Below are the code and all the weights of a small trained network. Each question names an input and a target symbol and asks about switching units off, where a switched-off unit gives its printed mean instead of its output.

import numpy as np


def w(rows, s, z=0):
    codes = np.array(rows[::2]) - 128.0
    scale = np.full(codes.shape[1], s)
    scale[-1] = z or s
    return codes * scale


def f(y):
    return y / 2 * (1 + np.tanh(0.7978845608 * (y + 0.044715 * y**3)))


def softmax(a):
    e = np.exp(a - a.max(-1, keepdims=True))
    return e / e.sum(-1, keepdims=True)


def log_softmax(a):
    a = a - a.max(-1, keepdims=True)
    return a - np.log(np.exp(a).sum(-1, keepdims=True))


def net(x, mask):
    ids = ['αβγεζηθλμξστφω'.index(c) for c in x.split()]
    T = len(ids)
    res = E[ids] + P[:T]
    u = 0
    for l in range(3):
        q, k, v = (res @ M[l].T for M in (Q, K, V))
        z = softmax(np.where(np.tri(T) > 0, q @ k.T / 3**0.5, -1e9)) @ v
        res = res + np.where(mask[u], z, O[l][:, -1]) @ O[l][:, :-1]
        u += 1
        y = f(res @ A[l][:, :-1].T + A[l][:, -1])
        res = res + np.where(mask[u : u + 8], y, B[l][:, -1]) @ B[l][:, :-1]
        u += 8
    return log_softmax(res[-1] @ U[:, :-1].T + U[:, -1])


Q, K, V, O, A, B = {}, {}, {}, {}, {}, {}
E = w([
[114,154,87],'α',
[155,196,124],'β',
[91,144,87],'γ',
[87,247,144],'ε',
[181,206,90],'ζ',
[123,164,145],'η',
[121,153,120],'θ',
[38,136,70],'λ',
[169,15,128],'μ',
[185,146,167],'ξ',
[94,65,160],'σ',
[82,90,107],'τ',
[158,126,97],'φ',
[157,109,224],'ω',
],0.012)
P = w([
[119,136,42],'0',
[61,43,175],'1',
[137,149,24],'2',
[84,249,123],'3',
[57,46,184],'4',
[132,147,26],'5',
[86,251,129],'6',
[56,44,185],'7',
[134,147,24],'8',
[83,253,130],'9',
[54,44,188],'10',
[133,144,30],'11',
],0.004)
Q[0] = w([
[83,175,80],'L0H1',
[114,112,128],'L0H1',
[174,84,9],'L0H1',
],0.016)
K[0] = w([
[48,119,40],'L0H1',
[100,113,131],'L0H1',
[155,11,112],'L0H1',
],0.013)
V[0] = w([
[77,80,160],'L0H1',
[149,87,164],'L0H1',
[6,37,213],'L0H1',
],0.0026)
O[0] = w([
[63,159,193,136],'L0H1',
[96,163,55,1],'L0H1',
[6,194,230,159],'L0H1',
],0.0023,0.00035)
A[0] = w([
[140,151,131,3],'L0N1',
[81,8,131,119],'L0N2',
[142,71,194,70],'L0N3',
[92,120,138,148],'L0N4',
[147,76,116,157],'L0N5',
[98,143,93,8],'L0N6',
[77,130,169,105],'L0N7',
[238,50,199,82],'L0N8',
],0.016,0.0023)
B[0] = w([
[137,191,160,107],'L0N1',
[253,147,84,253],'L0N2',
[184,119,236,164],'L0N3',
[75,103,120,158],'L0N4',
[100,75,165,151],'L0N5',
[170,127,187,139],'L0N6',
[64,134,99,161],'L0N7',
[70,219,170,197],'L0N8',
],0.017,0.0038)
Q[1] = w([
[24,7,254],'L1H1',
[136,139,198],'L1H1',
[70,47,69],'L1H1',
],0.0088)
K[1] = w([
[123,247,99],'L1H1',
[116,164,162],'L1H1',
[139,123,63],'L1H1',
],0.013)
V[1] = w([
[151,179,67],'L1H1',
[98,254,121],'L1H1',
[161,193,43],'L1H1',
],0.0046)
O[1] = w([
[57,75,50,220],'L1H1',
[2,97,110,178],'L1H1',
[60,68,31,252],'L1H1',
],0.0048,0.0012)
A[1] = w([
[2,110,94,110],'L1N1',
[8,156,128,3],'L1N2',
[146,110,67,114],'L1N3',
[75,207,108,145],'L1N4',
[92,177,133,50],'L1N5',
[189,162,141,130],'L1N6',
[159,188,145,98],'L1N7',
[53,56,195,213],'L1N8',
],0.0092,0.0033)
B[1] = w([
[81,198,70,244],'L1N1',
[196,253,220,201],'L1N2',
[193,95,87,196],'L1N3',
[122,251,95,254],'L1N4',
[164,191,131,155],'L1N5',
[48,128,140,236],'L1N6',
[114,89,153,206],'L1N7',
[31,80,180,173],'L1N8',
],0.015,0.0036)
Q[2] = w([
[100,74,1],'L2H1',
[47,77,84],'L2H1',
[79,123,171],'L2H1',
],0.0075)
K[2] = w([
[254,121,236],'L2H1',
[223,119,152],'L2H1',
[136,121,88],'L2H1',
],0.0098)
V[2] = w([
[255,151,192],'L2H1',
[91,131,143],'L2H1',
[108,124,117],'L2H1',
],0.0048)
O[2] = w([
[254,141,194,203],'L2H1',
[141,133,55,252],'L2H1',
[100,124,128,111],'L2H1',
],0.0033,0.0011)
A[2] = w([
[137,120,80,2],'L2N1',
[73,86,128,218],'L2N2',
[122,48,70,166],'L2N3',
[121,89,141,72],'L2N4',
[133,7,147,134],'L2N5',
[138,120,86,41],'L2N6',
[106,68,143,91],'L2N7',
[53,137,108,146],'L2N8',
],0.017,0.0062)
B[2] = w([
[149,233,240,158],'L2N1',
[172,79,98,152],'L2N2',
[3,60,126,230],'L2N3',
[141,180,204,128],'L2N4',
[208,208,33,198],'L2N5',
[110,222,202,161],'L2N6',
[124,220,170,137],'L2N7',
[196,40,185,255],'L2N8',
],0.022,0.0094)
U = w([
[37,73,162,65],'α',
[20,135,159,58],'β',
[196,52,99,89],'γ',
[151,254,154,54],'ε',
[27,191,189,14],'ζ',
[173,84,93,192],'η',
[93,44,94,178],'θ',
[160,97,167,113],'λ',
[211,189,67,74],'μ',
[157,180,175,106],'ξ',
[135,148,38,226],'σ',
[73,243,122,106],'τ',
[54,139,107,254],'φ',
[81,197,199,160],'ω',
],0.0073,0.0094)

Each question gives the input, a string of symbols that net reads in full, and the target symbol t.
The units are the heads (3 rows each of Q, K, V and O) and the neurons (one row each of A and B). Each row of codes is followed by its name. A weight is (code - 128) times the scale printed after its matrix; where a second scale follows, it is the last column's (O, A, B and U).
mask holds one flag per unit, layer by layer, with each layer's heads first. A switched-off unit (its flag False) gives its mean, the last column of its rows in O or B, instead of its output. The means were averaged over made-up inputs and are rounded, as every weight is.
A unit's drop is (log p(t) with every unit on - log p(t) with that unit switched off) / (log p(t) with every unit on - log p(t) with every unit switched off).
The circuit of an input: a set's keep is (log p(t) with only the set's units on - log p(t) with every unit switched off) / (log p(t) with every unit on - log p(t) with every unit switched off). Starting from the 12 units with the biggest drops (on a tie, the unit counted first), units are removed one at a time, each time the one whose removal leaves the highest keep (on an exact tie, the one counted first), for as long as the keep stays at least 0.8.
units of the circuit, in order: the units of the circuit, biggest drop first
unit that matters most: the unit with the biggest drop
k most important neurons: the k neurons with the biggest drops, biggest first
k most important neurons of layer l: the k neurons of layer l with the biggest drops, biggest first
input μ γ ω, target ω: units of the circuit, in order -> L0N8, L1N2, L0N2, L2N5
input α ε η τ λ ζ φ λ γ ζ λ, target ζ: 2 most important neurons -> L0N2, L2N1
input ζ γ θ ε, target ε: units of the circuit, in order -> L1N2, L0N2, L2N3
input ζ ζ μ, target μ: 4 most important neurons of layer 0 -> L0N5, L0N3, L0N7, L0N1
input ξ μ τ ε, target ε: 2 most important neurons -> L0N2, L1N2
input ω ξ λ γ η θ θ ω, target λ: 3 most important neurons of layer 0 -> L0N8, L0N3, L0N7
input ξ θ α φ σ η ω ζ ω μ σ, target μ: unit that matters most -> L0N3
input ξ ζ ε ε σ ω, target ω: units of the circuit, in order -> L0N8, L0N2, L1N2, L2N5
input ζ θ η λ ξ β λ ω β ω σ, target μ: units of the circuit, in order -> L1N4, L0N3, L2N5, L1N1
input λ τ μ μ φ ε σ, target σ: 2 most important neurons of layer 0 -> L0N2, L0N8
input μ γ θ ε σ λ λ γ, target β: 3 most important neurons -> L0N3, L2N3, L0N8
input μ ζ τ μ λ ε β σ β ζ ξ, target ω: units of the circuit, in order -> L0N8, L0N2, L1N2, L2N5
input η σ μ η η γ σ λ ω μ φ, target σ: 3 most important neurons of layer 1 -> L1N4, L1N1, L1N2
input α ε ε α γ, target β: 4 most important neurons of layer 2 -> L2N3, L2N1, L2N6, L2N8
input ε γ η μ φ μ η σ σ φ, target φ: 2 most important neurons of layer 2 -> L2N8, L2N5
input θ η η σ ξ ε α σ α ε ζ, target φ: most important neuron -> L2N8
input ζ α λ γ, target γ: units of the circuit, in order -> L0N2, L2N8, L1N1
input μ φ η β θ γ ω ω, target λ: 4 most important neurons -> L0N8, L0N3, L1N8, L2N8
input λ σ ξ γ θ σ β τ ε μ ε, target ξ: 3 most important neurons of layer 2 -> L2N8, L2N3, L2N5
input φ ε ξ λ, target λ: 2 most important neurons -> L2N8, L1N2
input θ β σ, target σ: 2 most important neurons of layer 0 -> L0N3, L0N5
input σ λ θ θ ε μ, target μ: 2 most important neurons -> L0N2, L1N4
input μ τ τ η θ ε ζ ω λ, target ω: 3 most important neurons -> L0N3, L0N5, L0N8
input θ σ τ, target τ: 3 most important neurons of layer 0 -> L0N8, L0N2, L0N3
input ω β τ η γ φ λ ξ, target ω: 2 most important neurons -> L0N8, L1N2
input η ε λ η λ θ β ζ, target φ: 4 most important neurons of layer 1 -> L1N8, L1N2, L1N6, L1N1
input μ θ τ α α η η α, target α: 3 most important neurons of layer 0 -> L0N3, L0N8, L0N2
input μ η λ α φ φ, target φ: most important neuron -> L2N3
input ζ ζ ζ σ η, target γ: 3 most important neurons of layer 2 -> L2N8, L2N3, L2N2
